Here is a tiny trained network, its code and every weight. The questions are about switching its units off for an input and a target symbol, where a switched-off unit gives its printed mean instead of its output.

import numpy as np


def w(rows, s, z=0):
    codes = np.array(rows[::2]) - 128.0
    scale = np.full(codes.shape[1], s)
    scale[-1] = z or s
    return codes * scale


def norm(h):
    return h / np.sqrt((h * h).mean(-1, keepdims=True) + 1e-5)


def f(y):
    return y / 2 * (1 + np.tanh(0.7978845608 * (y + 0.044715 * y**3)))


def softmax(a):
    e = np.exp(a - a.max(-1, keepdims=True))
    return e / e.sum(-1, keepdims=True)


def log_softmax(a):
    a = a - a.max(-1, keepdims=True)
    return a - np.log(np.exp(a).sum(-1, keepdims=True))


def net(x, mask):
    ids = ['Γβεμστ'.index(c) for c in x.split()]
    T = len(ids)
    res = E[ids] + P[:T]
    u = 0
    for l in range(2):
        r = norm(res)
        for j in range(2):
            rows = slice(4 * j, 4 * j + 4)
            q, k, v = (r @ M[l][rows].T for M in (Q, K, V))
            z = softmax(np.where(np.tri(T) > 0, q @ k.T / 4**0.5, -1e9)) @ v
            o = O[l][rows]
            res = res + np.where(mask[u + j], z, o[:, -1]) @ o[:, :-1]
        u += 2
        y = f(norm(res) @ A[l][:, :-1].T + A[l][:, -1])
        res = res + np.where(mask[u : u + 8], y, B[l][:, -1]) @ B[l][:, :-1]
        u += 8
    return log_softmax(norm(res)[-1] @ U[:, :-1].T + U[:, -1])


Q, K, V, O, A, B = {}, {}, {}, {}, {}, {}
E = w([
[48,167,164,71,82,109,142],'Γ',
[149,79,116,63,139,199,123],'β',
[110,159,102,147,167,133,202],'ε',
[89,73,78,144,76,147,99],'μ',
[169,79,206,199,250,164,238],'σ',
[50,156,120,162,172,62,61],'τ',
],0.02)
P = w([
[105,204,254,99,95,121,183],'0',
[84,177,60,188,34,141,50],'1',
[85,130,78,162,75,227,69],'2',
[86,86,78,78,74,94,137],'3',
[105,45,164,138,102,154,154],'4',
[140,114,79,141,80,34,173],'5',
[98,145,101,134,86,127,92],'6',
[29,111,80,112,172,81,148],'7',
[61,79,141,108,103,112,119],'8',
[62,135,145,169,126,100,90],'9',
[64,66,115,49,104,141,134],'10',
[93,145,121,161,123,43,130],'11',
[99,145,83,105,109,63,199],'12',
[58,105,118,94,131,75,179],'13',
],0.0074)
Q[0] = w([
[152,179,230,160,134,47,141],'L0H1',
[78,138,99,95,10,192,164],'L0H1',
[222,144,202,136,195,139,149],'L0H1',
[157,155,35,186,37,119,78],'L0H1',
[207,204,107,214,143,58,154],'L0H2',
[77,86,168,45,166,118,251],'L0H2',
[22,254,165,119,142,54,138],'L0H2',
[197,38,193,219,152,164,131],'L0H2',
],0.0067)
K[0] = w([
[146,209,168,112,205,74,155],'L0H1',
[73,87,94,77,105,153,163],'L0H1',
[192,105,111,94,254,102,75],'L0H1',
[108,91,103,123,99,79,114],'L0H1',
[96,94,72,133,111,150,171],'L0H2',
[137,147,141,163,138,147,165],'L0H2',
[187,46,142,155,154,107,158],'L0H2',
[91,133,142,91,95,118,114],'L0H2',
],0.0092)
V[0] = w([
[13,145,127,98,138,81,185],'L0H1',
[157,161,112,103,201,30,169],'L0H1',
[213,189,142,101,165,137,91],'L0H1',
[186,170,141,144,141,54,77],'L0H1',
[148,128,77,141,81,94,190],'L0H2',
[116,130,138,206,207,85,131],'L0H2',
[173,144,213,156,83,93,119],'L0H2',
[185,97,255,146,200,176,157],'L0H2',
],0.0077)
O[0] = w([
[141,87,98,129,85,186,168,203],'L0H1',
[132,134,126,74,207,254,58,19],'L0H1',
[82,164,158,2,156,218,119,2],'L0H1',
[101,80,162,132,124,245,131,41],'L0H1',
[155,96,111,220,24,190,109,133],'L0H2',
[192,228,148,152,88,111,69,119],'L0H2',
[207,131,229,194,192,174,100,98],'L0H2',
[174,215,122,121,191,70,84,64],'L0H2',
],0.007,0.0098)
A[0] = w([
[141,82,195,167,137,105,3,65],'L0N1',
[240,77,194,51,94,125,79,6],'L0N2',
[211,135,148,116,164,192,128,68],'L0N3',
[184,43,126,174,192,151,130,109],'L0N4',
[131,239,144,88,133,209,145,101],'L0N5',
[91,96,81,179,23,181,130,97],'L0N6',
[130,213,138,69,142,76,237,72],'L0N7',
[217,71,159,173,202,145,119,43],'L0N8',
],0.0075,0.0026)
B[0] = w([
[73,64,38,74,102,44,124,121],'L0N1',
[67,121,32,119,130,87,188,113],'L0N2',
[71,43,132,115,68,173,153,121],'L0N3',
[180,156,254,108,135,146,180,135],'L0N4',
[187,25,158,107,105,180,50,123],'L0N5',
[82,151,61,123,100,70,194,254],'L0N6',
[136,239,79,156,132,204,53,152],'L0N7',
[147,214,173,185,73,154,166,124],'L0N8',
],0.0069,0.0079)
Q[1] = w([
[56,101,115,215,66,133,150],'L1H1',
[52,99,90,210,2,196,183],'L1H1',
[38,114,150,165,50,44,200],'L1H1',
[241,206,166,92,217,163,77],'L1H1',
[145,80,194,121,165,159,24],'L1H2',
[114,149,80,134,126,96,176],'L1H2',
[151,131,79,86,185,170,75],'L1H2',
[69,199,112,148,106,70,244],'L1H2',
],0.0072)
K[1] = w([
[212,162,124,120,228,155,180],'L1H1',
[104,140,169,150,233,85,137],'L1H1',
[115,181,247,133,107,217,92],'L1H1',
[95,104,52,49,12,79,93],'L1H1',
[133,72,85,154,2,88,132],'L1H2',
[97,138,171,110,164,205,116],'L1H2',
[88,100,125,171,115,85,184],'L1H2',
[205,130,209,21,145,185,72],'L1H2',
],0.0094)
V[1] = w([
[14,150,213,79,106,186,97],'L1H1',
[111,162,111,1,203,197,60],'L1H1',
[136,201,86,102,178,185,217],'L1H1',
[202,123,25,127,96,217,119],'L1H1',
[133,102,105,192,218,39,16],'L1H2',
[125,49,38,111,134,116,111],'L1H2',
[156,94,177,206,98,207,58],'L1H2',
[120,223,212,139,141,213,110],'L1H2',
],0.0079)
O[1] = w([
[154,157,244,129,143,211,87,136],'L1H1',
[166,158,117,196,167,112,46,1],'L1H1',
[150,104,159,155,209,118,164,133],'L1H1',
[113,113,24,147,193,162,111,87],'L1H1',
[195,145,107,111,82,77,118,55],'L1H2',
[84,154,78,181,99,95,123,95],'L1H2',
[187,123,50,142,92,200,126,114],'L1H2',
[155,138,129,89,193,185,100,131],'L1H2',
],0.011,0.0097)
A[1] = w([
[200,138,95,139,154,118,86,71],'L1N1',
[196,151,180,131,2,129,81,49],'L1N2',
[122,198,78,191,131,142,173,145],'L1N3',
[98,135,114,190,181,47,37,132],'L1N4',
[135,117,246,131,95,42,128,127],'L1N5',
[147,72,176,198,157,213,157,132],'L1N6',
[172,128,147,65,84,105,117,2],'L1N7',
[116,171,139,91,76,105,81,130],'L1N8',
],0.0087,0.0036)
B[1] = w([
[60,87,88,144,189,83,149,119],'L1N1',
[140,255,78,100,135,104,98,142],'L1N2',
[135,159,94,150,199,175,104,173],'L1N3',
[95,107,158,91,217,73,89,163],'L1N4',
[123,188,131,139,150,193,96,255],'L1N5',
[144,140,135,48,116,179,184,220],'L1N6',
[121,195,114,180,135,136,132,115],'L1N7',
[181,180,171,182,122,124,103,165],'L1N8',
],0.0088,0.0044)
U = w([
[191,200,110,69,55,185,90,207],'Γ',
[218,104,100,10,140,141,154,3],'β',
[117,164,2,135,177,253,149,51],'ε',
[93,109,64,59,60,124,191,86],'μ',
[113,142,176,95,136,252,158,197],'σ',
[115,133,138,118,200,109,114,58],'τ',
],0.0072,0.0019)

Each question gives the input, a string of symbols that net reads in full, and the target symbol t.
The units are the heads (4 rows each of Q, K, V and O) and the neurons (one row each of A and B). Each row of codes is followed by its name. A weight is (code - 128) times the scale printed after its matrix; where a second scale follows, it is the last column's (O, A, B and U).
mask holds one flag per unit, layer by layer, with each layer's heads first. A switched-off unit (its flag False) gives its mean, the last column of its rows in O or B, instead of its output. The means were averaged over made-up inputs and are rounded, as every weight is.
A unit's drop is (log p(t) with every unit on - log p(t) with that unit switched off) / (log p(t) with every unit on - log p(t) with every unit switched off).
The circuit of an input: a set's keep is (log p(t) with only the set's units on - log p(t) with every unit switched off) / (log p(t) with every unit on - log p(t) with every unit switched off). Starting from the 12 units with the biggest drops (on a tie, the unit counted first), units are removed one at a time, each time the one whose removal leaves the highest keep (on an exact tie, the one counted first), for as long as the keep stays at least 0.8.
units of the circuit, in order: the units of the circuit, biggest drop first
unit that matters most: the unit with the biggest drop
k most important neurons: the k neurons with the biggest drops, biggest first
which heads matter: for each layer, one digit per head in row order, 1 if its drop is at least 0.15 and else 0, layers parted by /
drop when u is switched off: that unit's drop, to one decimal
input Γ μ μ σ μ τ ε, target ε: 2 most important neurons -> (L0N7; L1N3)
input β Γ μ, target τ: which heads matter -> 10 / 10
input Γ μ ε μ μ Γ τ, target σ: units of the circuit, in order -> (L0H2; L0H1; L1H1)
input β μ ε β Γ μ ε μ ε μ, target τ: which heads matter -> 11 / 10
input Γ ε τ μ β ε β μ β μ Γ, target σ: units of the circuit, in order -> (L0H1; L0H2; L1H1; L1H2)
input μ β σ β Γ τ μ Γ β μ τ, target τ: units of the circuit, in order -> (L0H2; L1N4)
input ε Γ τ μ μ μ μ ε μ μ μ μ τ β, target ε: units of the circuit, in order -> (L0H1; L1H1; L0N5; L0H2)
input μ σ μ Γ μ β μ μ τ μ μ τ τ, target τ: units of the circuit, in order -> (L0H2; L0N6; L1N4)
input μ σ μ β μ μ ε, target ε: which heads matter -> 11 / 01
input Γ μ β Γ μ μ μ μ β, target σ: unit that matters most -> L0H1
input τ μ ε μ ε Γ Γ, target Γ: units of the circuit, in order -> (L0H2; L0H1; L1H1; L1H2)
input Γ Γ Γ Γ Γ β, target σ: units of the circuit, in order -> (L0H1; L1H1; L0H2)
input σ τ σ μ τ μ Γ μ σ ε τ β, target β: units of the circuit, in order -> (L1H2; L0H1; L0H2)
input σ μ μ μ μ μ μ τ Γ τ μ, target β: unit that matters most -> L1H2
input ε ε τ μ μ μ Γ μ τ Γ τ β Γ μ, target ε: which heads matter -> 10 / 11
input Γ μ Γ μ β Γ ε ε μ μ τ ε, target σ: which heads matter -> 11 / 10
input ε τ Γ, target ε: which heads matter -> 10 / 10
input τ ε Γ β Γ μ Γ β ε ε, target Γ: which heads matter -> 11 / 10
input τ τ ε Γ Γ μ μ Γ μ μ, target Γ: which heads matter -> 11 / 10
input ε Γ τ Γ ε Γ ε Γ β, target ε: which heads matter -> 10 / 10
input Γ μ Γ μ β τ, target σ: unit that matters most -> L0H1
input τ μ μ Γ μ ε β μ Γ β, target Γ: which heads matter -> 10 / 10
input ε μ μ τ, target ε: which heads matter -> 11 / 11
input β μ μ μ μ Γ Γ τ ε μ β ε, target τ: which heads matter -> 11 / 11
input β μ τ ε μ τ μ ε, target τ: drop when L1H1 is switched off -> 0.7
input σ β Γ μ μ μ μ μ Γ τ σ β β, target β: drop when L0H1 is switched off -> 0.4
input β Γ μ μ μ μ μ Γ, target τ: unit that matters most -> L1H1
input Γ μ μ Γ μ Γ Γ ε Γ μ μ μ, target σ: drop when L1H1 is switched off -> 0.5
